Below is a small trained network, with its code and all its weights. Each question gives an input and a class and asks what happens when units are switched off, that is, made to give their printed mean instead of their output.

import numpy as np


def w(rows, s, z=0):
    codes = np.array(rows[::2]) - 128.0
    scale = np.full(codes.shape[1], s)
    scale[-1] = z or s
    return codes * scale


def norm(h):
    return h / np.sqrt((h * h).mean(-1, keepdims=True) + 1e-5)


def f(y):
    return y / 2 * (1 + np.tanh(0.7978845608 * (y + 0.044715 * y**3)))


def log_softmax(a):
    a = a - a.max(-1, keepdims=True)
    return a - np.log(np.exp(a).sum(-1, keepdims=True))


def net(x, mask):
    res = np.array(x, float).reshape(1, 5) / 4 @ E
    u = 0
    for l in range(4):
        y = f(norm(res) @ A[l][:, :-1].T + A[l][:, -1])
        res = res + np.where(mask[u : u + 4], y, B[l][:, -1]) @ B[l][:, :-1]
        u += 4
    return log_softmax(norm(res)[-1] @ U[:, :-1].T + U[:, -1])


A, B = {}, {}
E = w([
[33,188,210,65,28,71,202],'x0',
[114,2,162,18,78,176,19],'x1',
[127,129,129,124,132,127,128],'x2',
[28,16,151,218,175,180,164],'x3',
[127,127,125,127,129,127,128],'x4',
],0.0079)
A[0] = w([
[83,223,149,203,85,70,146,16],'0.n0',
[255,172,71,139,167,104,163,3],'0.n1',
[152,111,85,195,183,161,158,22],'0.n2',
[81,72,197,162,191,115,185,69],'0.n3',
],0.007,0.0037)
B[0] = w([
[153,134,151,85,206,139,141,254],'0.n0',
[112,254,111,152,134,125,44,254],'0.n1',
[67,84,49,234,39,27,66,212],'0.n2',
[175,103,121,174,203,165,185,240],'0.n3',
],0.0087,0.0025)
A[1] = w([
[249,95,97,110,164,216,79,73],'1.n0',
[205,166,142,110,132,128,143,59],'1.n1',
[94,43,178,137,115,193,103,3],'1.n2',
[208,111,124,57,73,112,81,43],'1.n3',
],0.012,0.0035)
B[1] = w([
[70,201,165,160,221,173,142,242],'1.n0',
[104,150,107,103,169,49,128,174],'1.n1',
[81,195,114,109,131,1,106,254],'1.n2',
[178,144,163,147,138,240,154,227],'1.n3',
],0.014,0.0059)
A[2] = w([
[114,68,151,117,175,141,137,7],'2.n0',
[109,83,157,128,137,147,251,3],'2.n1',
[127,123,109,63,106,41,164,35],'2.n2',
[169,113,108,233,155,151,189,157],'2.n3',
],0.012,0.0041)
B[2] = w([
[128,174,127,102,181,57,98,122],'2.n0',
[132,253,142,89,191,205,88,166],'2.n1',
[186,74,134,73,124,110,186,184],'2.n2',
[138,62,117,100,92,197,156,255],'2.n3',
],0.012,0.0063)
A[3] = w([
[112,159,112,172,166,78,7,3],'3.n0',
[162,125,162,119,31,185,134,25],'3.n1',
[158,164,177,102,136,79,131,164],'3.n2',
[224,193,99,129,122,122,142,83],'3.n3',
],0.013,0.0051)
B[3] = w([
[113,153,2,112,142,104,64,221],'3.n0',
[172,172,65,150,62,124,36,168],'3.n1',
[165,42,157,146,91,129,143,253],'3.n2',
[43,108,123,125,131,91,111,225],'3.n3',
],0.017,0.0059)
U = w([
[80,159,41,156,176,80,40,168],'0',
[142,195,186,126,201,221,159,200],'1',
[116,74,185,89,92,39,177,163],'2',
[206,139,141,119,51,159,56,47],'3',
[174,1,60,218,116,175,152,4],'4',
],0.02,0.0028)

Each question gives the input, the list of numbers given to net, and the class t.
The units are the neurons (one row each of A and B). Each row of codes is followed by its name. A weight is (code - 128) times the scale printed after its matrix; where a second scale follows, it is the last column's (A, B and U).
mask holds one flag per neuron, layer by layer. A switched-off neuron (its flag False) gives its mean, the last column of its row in B, instead of its output. The means were averaged over made-up inputs and are rounded, as every weight is.
A unit's drop is (log p(t) with every unit on - log p(t) with that unit switched off) / (log p(t) with every unit on - log p(t) with every unit switched off).
The circuit of an input: a set's keep is (log p(t) with only the set's units on - log p(t) with every unit switched off) / (log p(t) with every unit on - log p(t) with every unit switched off). Starting from the 12 units with the biggest drops (on a tie, the unit counted first), units are removed one at a time, each time the one whose removal leaves the highest keep (on an exact tie, the one counted first), for as long as the keep stays at least 0.8.
units of the circuit, in order: the units of the circuit, biggest drop first
most important unit: the unit with the biggest drop
k most important neurons: the k neurons with the biggest drops, biggest first
k most important neurons of layer l: the k neurons of layer l with the biggest drops, biggest first
drop of u: that unit's drop, to one decimal
input [1,4,3,6,-1], class 2: units of the circuit, in order : (1.n2, 2.n2, 1.n0)
input [0,-3,4,1,-4], class 4: most important unit : 1.n2
input [5,1,8,-1,-3], class 3: units of the circuit, in order : (1.n2, 3.n1)
input [1,-3,2,-6,-5], class 2: 2 most important neurons : (1.n0, 3.n2)
input [3,1,-2,-7,8], class 3: 3 most important neurons of layer 1 : (1.n3, 1.n2, 1.n0)
input [1,1,2,2,2], class 2: 2 most important neurons of layer 3 : (3.n2, 3.n1)
input [4,1,3,-7,3], class 3: 2 most important neurons : (1.n3, 1.n2)
input [0,-4,2,7,-4], class 4: 3 most important neurons : (2.n3, 0.n2, 1.n0)
input [0,8,-2,-2,8], class 1: 3 most important neurons : (1.n3, 1.n0, 0.n2)
input [2,-1,-2,5,-1], class 1: 2 most important neurons : (0.n3, 2.n1)
input [-7,2,-2,-1,6], class 1: 2 most important neurons : (1.n0, 1.n2)
input [0,-3,-1,7,-1], class 4: 2 most important neurons : (0.n2, 2.n3)
input [0,-3,0,3,-7], class 4: 3 most important neurons : (2.n3, 0.n2, 1.n0)
input [3,6,-6,-1,-2], class 3: most important unit : 1.n3
input [5,-8,-4,-1,-6], class 2: 2 most important neurons : (1.n0, 1.n3)
input [-2,8,3,0,-2], class 1: 2 most important neurons : (1.n3, 0.n2)
input [8,-2,1,3,-6], class 1: 2 most important neurons : (1.n2, 2.n1)
input [-3,7,4,-3,-2], class 1: 2 most important neurons : (1.n0, 1.n3)
input [-2,-8,5,8,-6], class 4: 2 most important neurons : (0.n2, 2.n3)
input [4,1,-2,0,7], class 3: 2 most important neurons : (1.n0, 1.n2)
input [-4,5,-2,-6,-7], class 1: most important unit : 1.n0
input [0,6,6,-3,-5], class 1: drop of 0.n2 : 0.2
input [8,-6,5,-7,-5], class 2: drop of 1.n0 : 0.0
input [6,5,2,-5,4], class 3: drop of 3.n1 : 0.1
input [4,-5,-5,5,3], class 1: drop of 2.n1 : 0.7
